Below is a small trained network, with its code and all its weights. Each question gives an input and a class and asks what happens when units are switched off, that is, made to give their printed mean instead of their output.

import numpy as np


def w(rows, s, z=0):
    codes = np.array(rows[::2]) - 128.0
    scale = np.full(codes.shape[1], s)
    scale[-1] = z or s
    return codes * scale


def f(y):
    return y / 2 * (1 + np.tanh(0.7978845608 * (y + 0.044715 * y**3)))


def log_softmax(a):
    a = a - a.max(-1, keepdims=True)
    return a - np.log(np.exp(a).sum(-1, keepdims=True))


def net(x, mask):
    res = np.array(x, float).reshape(1, 5) / 4 @ E
    y = f(res @ A[0][:, :-1].T + A[0][:, -1])
    res = res + np.where(mask, y, B[0][:, -1]) @ B[0][:, :-1]
    return log_softmax(res[-1] @ U[:, :-1].T + U[:, -1])


A, B = {}, {}
E = w([
[107,98,92,42,6,75,216,170,145,204],'x0',
[188,47,222,210,67,115,200,88,177,76],'x1',
[228,163,64,180,99,3,118,208,65,75],'x2',
[223,161,81,224,179,155,157,71,180,237],'x3',
[183,18,72,143,102,216,32,182,215,118],'x4',
],0.0065)
A[0] = w([
[122,69,94,163,137,156,41,168,159,115,131],'neuron 1',
[112,149,95,62,162,135,51,161,74,161,102],'neuron 2',
[60,100,205,93,126,187,160,21,158,151,78],'neuron 3',
[182,36,238,191,76,111,214,83,118,53,154],'neuron 4',
[96,164,18,63,164,128,98,151,137,156,105],'neuron 5',
[129,112,191,177,246,135,36,106,121,53,199],'neuron 6',
[169,148,100,174,169,164,187,102,174,209,150],'neuron 7',
[80,127,160,101,149,190,187,59,148,147,89],'neuron 8',
[113,100,176,57,95,117,107,123,88,1,86],'neuron 9',
[177,82,235,156,116,112,208,126,210,67,139],'neuron 10',
[43,88,137,91,149,108,114,190,97,45,124],'neuron 11',
[132,108,123,82,66,83,161,153,142,199,64],'neuron 12',
[67,80,96,80,124,233,144,42,211,134,91],'neuron 13',
[12,92,185,138,155,147,134,66,157,194,107],'neuron 14',
[146,45,82,38,80,72,185,126,169,230,143],'neuron 15',
[74,101,180,81,72,125,69,143,58,62,42],'neuron 16',
[219,184,120,183,115,143,162,171,106,190,150],'neuron 17',
[77,218,198,111,153,26,182,64,73,154,79],'neuron 18',
[112,207,92,81,203,140,96,150,106,133,121],'neuron 19',
[184,150,47,151,102,78,120,163,73,81,136],'neuron 20',
[177,55,108,97,118,163,66,180,161,154,74],'neuron 21',
[136,42,63,140,141,158,112,172,180,115,7],'neuron 22',
[135,109,123,101,33,125,203,180,149,201,95],'neuron 23',
[40,104,129,91,75,61,118,168,184,112,124],'neuron 24',
[154,116,54,18,54,128,225,132,238,174,107],'neuron 25',
[105,204,170,118,153,104,220,89,43,136,83],'neuron 26',
[107,118,167,65,145,190,135,84,201,147,76],'neuron 27',
[146,161,185,192,186,180,58,97,140,31,149],'neuron 28',
[180,144,144,181,150,163,92,91,101,136,124],'neuron 29',
[103,193,41,52,185,141,86,180,88,152,123],'neuron 30',
[170,83,65,111,129,181,83,169,158,104,76],'neuron 31',
[66,96,128,30,142,162,125,230,107,29,35],'neuron 32',
[195,144,97,156,125,42,132,189,107,98,98],'neuron 33',
[134,187,27,188,162,140,163,114,176,243,161],'neuron 34',
[159,56,119,117,88,198,47,213,118,145,108],'neuron 35',
[206,116,95,163,88,55,119,142,96,56,118],'neuron 36',
[150,50,81,128,80,174,96,210,189,139,124],'neuron 37',
],0.0059,0.0011)
B[0] = w([
[128,180,177,170,122,104,181,116,128,142,190],'neuron 1',
[128,88,97,82,140,112,135,92,200,158,182],'neuron 2',
[102,141,126,160,126,134,47,176,128,88,204],'neuron 3',
[83,92,106,36,127,88,120,97,254,222,255],'neuron 4',
[82,146,141,68,134,100,147,92,220,143,191],'neuron 5',
[150,168,138,87,164,78,168,103,120,61,216],'neuron 6',
[177,52,84,136,165,151,66,100,64,119,191],'neuron 7',
[116,138,134,147,106,155,89,193,125,114,175],'neuron 8',
[210,58,110,123,155,169,114,103,88,177,214],'neuron 9',
[85,126,122,61,143,93,92,123,224,204,224],'neuron 10',
[183,88,127,134,140,163,85,81,94,181,204],'neuron 11',
[131,166,129,107,184,88,129,107,75,69,188],'neuron 12',
[95,168,101,138,112,142,66,191,101,112,208],'neuron 13',
[87,156,98,140,115,163,79,197,100,101,188],'neuron 14',
[162,155,160,90,158,73,131,85,98,62,230],'neuron 15',
[220,75,111,150,176,178,123,124,86,156,205],'neuron 16',
[170,96,81,143,160,193,84,157,107,120,179],'neuron 17',
[112,140,163,225,83,85,159,163,109,208,223],'neuron 18',
[103,155,154,112,142,48,141,89,187,152,179],'neuron 19',
[59,146,80,126,107,165,56,183,155,81,195],'neuron 20',
[127,175,201,194,76,85,198,142,89,166,191],'neuron 21',
[126,146,151,186,121,94,166,155,86,188,181],'neuron 22',
[155,164,117,100,181,66,131,94,98,40,212],'neuron 23',
[152,116,104,124,169,132,133,107,89,110,193],'neuron 24',
[155,180,113,86,193,84,139,111,87,93,233],'neuron 25',
[125,121,222,213,69,135,177,152,80,199,201],'neuron 26',
[99,170,79,160,113,145,63,162,114,98,177],'neuron 27',
[157,177,175,91,193,50,163,104,114,68,208],'neuron 28',
[151,112,163,105,162,104,106,117,131,110,159],'neuron 29',
[91,131,112,97,122,108,126,95,210,210,210],'neuron 30',
[109,183,199,156,77,108,179,152,114,167,185],'neuron 31',
[172,77,124,117,154,156,106,130,91,170,221],'neuron 32',
[89,155,78,121,106,180,73,222,127,116,194],'neuron 33',
[198,48,96,121,194,183,94,103,109,170,210],'neuron 34',
[135,124,188,202,125,94,188,127,114,177,205],'neuron 35',
[72,154,58,118,105,159,72,202,151,112,200],'neuron 36',
[130,184,166,166,92,98,172,129,113,182,217],'neuron 37',
],0.0061,0.0072)
U = w([
[101,147,184,214,80,108,193,153,108,182,95],'0',
[81,100,116,74,112,106,120,97,244,174,138],'1',
[72,144,89,149,97,156,57,221,124,76,100],'2',
[190,22,104,138,136,167,101,96,83,151,93],'3',
[133,175,146,103,140,85,157,77,110,30,121],'4',
[91,104,110,138,85,159,169,91,144,97,254],'5',
],0.011,0.003)

Each question gives the input, the list of numbers given to net, and the class t.
The units are the neurons (one row each of A and B). Each row of codes is followed by its name. A weight is (code - 128) times the scale printed after its matrix; where a second scale follows, it is the last column's (A, B and U).
mask holds one flag per neuron, in row order. A switched-off neuron (its flag False) gives its mean, the last column of its row in B, instead of its output. The means were averaged over made-up inputs and are rounded, as every weight is.
A unit's drop is (log p(t) with every unit on - log p(t) with that unit switched off) / (log p(t) with every unit on - log p(t) with every unit switched off).
The circuit of an input: a set's keep is (log p(t) with only the set's units on - log p(t) with every unit switched off) / (log p(t) with every unit on - log p(t) with every unit switched off). Starting from the 12 units with the biggest drops (on a tie, the unit counted first), units are removed one at a time, each time the one whose removal leaves the highest keep (on an exact tie, the one counted first), for as long as the keep stays at least 0.8.
units of the circuit, in order: the units of the circuit, biggest drop first
most important unit: the unit with the biggest drop
top k neurons: the k neurons with the biggest drops, biggest first
drop when u is switched off: that unit's drop, to one decimal
input [4,-3,-6,8,-7], class 3: units of the circuit, in order : neuron 34
input [-5,-4,0,-2,3], class 4: units of the circuit, in order : neuron 6; neuron 28
input [7,-2,-6,-3,1], class 4: top 2 neurons : neuron 15; neuron 25
input [8,-4,5,2,7], class 4: units of the circuit, in order : neuron 15; neuron 25
input [2,6,-6,-8,-7], class 3: units of the circuit, in order : neuron 9; neuron 16
input [-5,-5,2,6,-4], class 3: top 3 neurons : neuron 34; neuron 4; neuron 7
input [-2,-6,-5,7,-5], class 3: top 4 neurons : neuron 34; neuron 7; neuron 4; neuron 10
input [-6,7,5,4,5], class 1: units of the circuit, in order : neuron 4; neuron 10
input [-4,5,6,3,2], class 2: units of the circuit, in order : neuron 36; neuron 33
input [-8,5,5,-5,6], class 4: top 4 neurons : neuron 28; neuron 6; neuron 18; neuron 26
input [-1,6,2,4,3], class 1: top 2 neurons : neuron 4; neuron 10
input [7,-6,-2,-3,-5], class 4: top 2 neurons : neuron 4; neuron 15
input [4,7,-2,-7,-5], class 1: top 4 neurons : neuron 4; neuron 10; neuron 7; neuron 34
input [-1,2,-4,8,-5], class 3: units of the circuit, in order : neuron 7
input [-6,-5,0,-4,4], class 4: top 2 neurons : neuron 4; neuron 6
input [-6,-2,-7,-3,-7], class 0: top 2 neurons : neuron 26; neuron 18
input [-3,-6,-3,-5,-3], class 1: top 2 neurons : neuron 30; neuron 19
input [6,-3,7,4,6], class 2: top 4 neurons : neuron 20; neuron 33; neuron 36; neuron 17
input [-4,1,-8,-8,-1], class 2: top 4 neurons : neuron 3; neuron 14; neuron 13; neuron 27
input [4,3,6,-8,1], class 3: most important unit : neuron 9
input [-1,-7,-3,1,-7], class 0: drop when neuron 10 is switched off : 0.4
input [3,3,5,-2,-4], class 2: drop when neuron 9 is switched off : 0.0
input [4,-4,3,-6,-8], class 0: drop when neuron 26 is switched off : 0.1
